Here is a tiny trained network, its code and every weight. The questions are about switching its units off for an input and a target symbol, where a switched-off unit gives its printed mean instead of its output.

import numpy as np


def w(rows, s, z=0):
    codes = np.array(rows[::2]) - 128.0
    scale = np.full(codes.shape[1], s)
    scale[-1] = z or s
    return codes * scale


def norm(h):
    return h / np.sqrt((h * h).mean(-1, keepdims=True) + 1e-5)


def f(y):
    return np.maximum(y, 0)


def softmax(a):
    e = np.exp(a - a.max(-1, keepdims=True))
    return e / e.sum(-1, keepdims=True)


def log_softmax(a):
    a = a - a.max(-1, keepdims=True)
    return a - np.log(np.exp(a).sum(-1, keepdims=True))


def net(x, mask):
    ids = ['ΔΞΠΣΩαβγεζηθλμφψ'.index(c) for c in x.split()]
    T = len(ids)
    res = E[ids] + P[:T]
    u = 0
    for l in range(2):
        r = norm(res)
        for j in range(3):
            rows = slice(2 * j, 2 * j + 2)
            q, k, v = (r @ M[l][rows].T for M in (Q, K, V))
            z = softmax(np.where(np.tri(T) > 0, q @ k.T / 2**0.5, -1e9)) @ v
            o = O[l][rows]
            res = res + np.where(mask[u + j], z, o[:, -1]) @ o[:, :-1]
        u += 3
        y = f(norm(res) @ A[l][:, :-1].T + A[l][:, -1])
        res = res + np.where(mask[u : u + 8], y, B[l][:, -1]) @ B[l][:, :-1]
        u += 8
    return log_softmax(norm(res)[-1] @ U[:, :-1].T + U[:, -1])


Q, K, V, O, A, B = {}, {}, {}, {}, {}, {}
E = w([
[94,160,110],'Δ',
[122,10,148],'Ξ',
[86,116,71],'Π',
[232,223,171],'Σ',
[102,178,116],'Ω',
[200,89,143],'α',
[111,24,56],'β',
[97,200,115],'γ',
[203,173,150],'ε',
[73,112,206],'ζ',
[73,108,211],'η',
[149,221,76],'θ',
[202,167,159],'λ',
[173,87,172],'μ',
[187,146,105],'φ',
[166,183,67],'ψ',
],0.013)
P = w([
[3,168,63],'0',
[180,119,87],'1',
[172,137,102],'2',
[60,165,184],'3',
[189,149,84],'4',
[210,152,59],'5',
[224,155,46],'6',
],0.0068)
Q[0] = w([
[151,52,179],'0.h0',
[217,128,242],'0.h0',
[171,104,145],'0.h1',
[114,191,90],'0.h1',
[25,180,162],'0.h2',
[6,140,188],'0.h2',
],0.011)
K[0] = w([
[173,254,121],'0.h0',
[38,90,136],'0.h0',
[43,66,191],'0.h1',
[90,172,231],'0.h1',
[87,206,232],'0.h2',
[24,145,198],'0.h2',
],0.0068)
V[0] = w([
[76,174,162],'0.h0',
[199,158,134],'0.h0',
[156,126,95],'0.h1',
[127,156,119],'0.h1',
[185,134,1],'0.h2',
[74,124,117],'0.h2',
],0.0084)
O[0] = w([
[133,79,144,110],'0.h0',
[203,61,73,105],'0.h0',
[89,91,84,150],'0.h1',
[131,148,36,124],'0.h1',
[4,148,180,252],'0.h2',
[249,95,37,110],'0.h2',
],0.0039,0.0029)
A[0] = w([
[176,91,202,116],'0.n0',
[101,56,85,57],'0.n1',
[83,152,75,38],'0.n2',
[160,143,93,173],'0.n3',
[144,185,42,251],'0.n4',
[53,184,223,193],'0.n5',
[165,255,179,96],'0.n6',
[108,61,79,41],'0.n7',
],0.0085,0.0021)
B[0] = w([
[147,79,70,220],'0.n0',
[75,136,224,185],'0.n1',
[199,135,104,176],'0.n2',
[65,46,173,175],'0.n3',
[146,122,245,254],'0.n4',
[232,89,55,195],'0.n5',
[21,138,193,242],'0.n6',
[72,126,255,179],'0.n7',
],0.0052,0.0047)
Q[1] = w([
[175,100,61],'1.h0',
[109,103,141],'1.h0',
[251,179,114],'1.h1',
[201,61,76],'1.h1',
[101,208,212],'1.h2',
[200,91,78],'1.h2',
],0.012)
K[1] = w([
[115,177,78],'1.h0',
[118,63,63],'1.h0',
[178,159,79],'1.h1',
[142,100,57],'1.h1',
[192,139,186],'1.h2',
[84,130,3],'1.h2',
],0.013)
V[1] = w([
[103,134,173],'1.h0',
[135,89,175],'1.h0',
[108,22,2],'1.h1',
[235,175,211],'1.h1',
[145,109,200],'1.h2',
[57,143,98],'1.h2',
],0.0075)
O[1] = w([
[213,246,53,185],'1.h0',
[158,176,40,232],'1.h0',
[225,81,175,4],'1.h1',
[31,128,84,167],'1.h1',
[146,20,3,218],'1.h2',
[50,142,188,149],'1.h2',
],0.0054,0.0024)
A[1] = w([
[10,135,130,237],'1.n0',
[136,212,169,252],'1.n1',
[148,142,159,93],'1.n2',
[118,43,151,144],'1.n3',
[104,100,20,229],'1.n4',
[162,68,107,147],'1.n5',
[152,78,146,80],'1.n6',
[131,85,157,138],'1.n7',
],0.013,0.0038)
B[1] = w([
[126,1,162,254],'1.n0',
[74,22,127,200],'1.n1',
[62,195,171,137],'1.n2',
[95,162,110,215],'1.n3',
[70,113,190,194],'1.n4',
[85,142,106,194],'1.n5',
[162,118,87,179],'1.n6',
[124,216,140,181],'1.n7',
],0.008,0.0094)
U = w([
[72,51,214,205],'Δ',
[23,133,29,126],'Ξ',
[130,176,179,3],'Π',
[163,120,71,30],'Σ',
[124,187,171,9],'Ω',
[237,129,248,122],'α',
[125,222,67,163],'β',
[120,210,141,87],'γ',
[158,125,77,18],'ε',
[212,146,128,167],'ζ',
[218,139,83,185],'η',
[124,220,125,139],'θ',
[163,115,61,27],'λ',
[184,113,63,54],'μ',
[134,191,160,82],'φ',
[133,181,175,23],'ψ',
],0.012,0.0035)

Each question gives the input, a string of symbols that net reads in full, and the target symbol t.
The units are the heads (2 rows each of Q, K, V and O) and the neurons (one row each of A and B). Each row of codes is followed by its name. A weight is (code - 128) times the scale printed after its matrix; where a second scale follows, it is the last column's (O, A, B and U).
mask holds one flag per unit, layer by layer, with each layer's heads first. A switched-off unit (its flag False) gives its mean, the last column of its rows in O or B, instead of its output. The means were averaged over made-up inputs and are rounded, as every weight is.
A unit's drop is (log p(t) with every unit on - log p(t) with that unit switched off) / (log p(t) with every unit on - log p(t) with every unit switched off).
most important unit: the unit with the biggest drop
k most important neurons: the k neurons with the biggest drops, biggest first
top k neurons in layer l: the k neurons of layer l with the biggest drops, biggest first
which heads matter: for each layer, one digit per head in row order, 1 if its drop is at least 0.15 and else 0, layers parted by /
input Ξ μ η ζ Ξ Ξ Ξ, target Ξ: 2 most important neurons	[1.n0 1.n3]
input Ξ ε α Ξ β μ, target Ξ: most important unit	0.n7
input Ξ β Ω ζ, target Ξ: top 2 neurons in layer 0	[0.n7 0.n1]
input Δ μ Ξ μ Ξ Σ, target Δ: 2 most important neurons	[1.n1 0.n6]
input Ω ζ Ξ β Ξ, target Ξ: which heads matter	000 / 110
input Ξ β α ε Ω Ξ ζ, target Ξ: which heads matter	001 / 010
input α ψ α Ξ Ξ Ξ η, target α: 2 most important neurons	[0.n5 0.n4]
input Ξ θ Π λ α, target Ξ: top 3 neurons in layer 0	[0.n4 0.n5 0.n0]
input α α Δ Ξ α, target α: top 3 neurons in layer 0	[0.n5 0.n4 0.n6]
input β Ξ Π η η, target β: which heads matter	000 / 001
input Ξ λ γ Ξ θ, target Δ: which heads matter	000 / 000
input α Ξ Ξ β μ, target α: 2 most important neurons	[0.n5 0.n4]
input Ξ ζ α Π α, target Ξ: which heads matter	001 / 000
input β Π Ξ β Ξ θ η, target β: 4 most important neurons	[1.n0 0.n0 0.n7 0.n1]
input α α α θ ζ μ, target α: top 4 neurons in layer 0	[0.n4 0.n5 0.n6 0.n3]
input Ξ Ξ θ Δ Ξ η, target Ξ: most important unit	0.h2
input β Ξ α, target β: top 3 neurons in layer 1	[1.n0 1.n1 1.n4]
input β Σ α, target β: which heads matter	000 / 001
input β Ξ α μ β μ γ, target Δ: top 3 neurons in layer 0	[0.n4 0.n6 0.n0]
input θ θ Ξ ζ Ξ β γ, target Δ: 2 most important neurons	[0.n4 1.n0]
input α Ξ θ φ Ω β ζ, target α: most important unit	1.h1
input α Ξ α, target α: 3 most important neurons	[0.n5 0.n4 1.n0]
input β φ Ω μ, target β: 2 most important neurons	[1.n0 0.n7]
input Ξ μ ψ, target Δ: 2 most important neurons	[0.n4 1.n0]
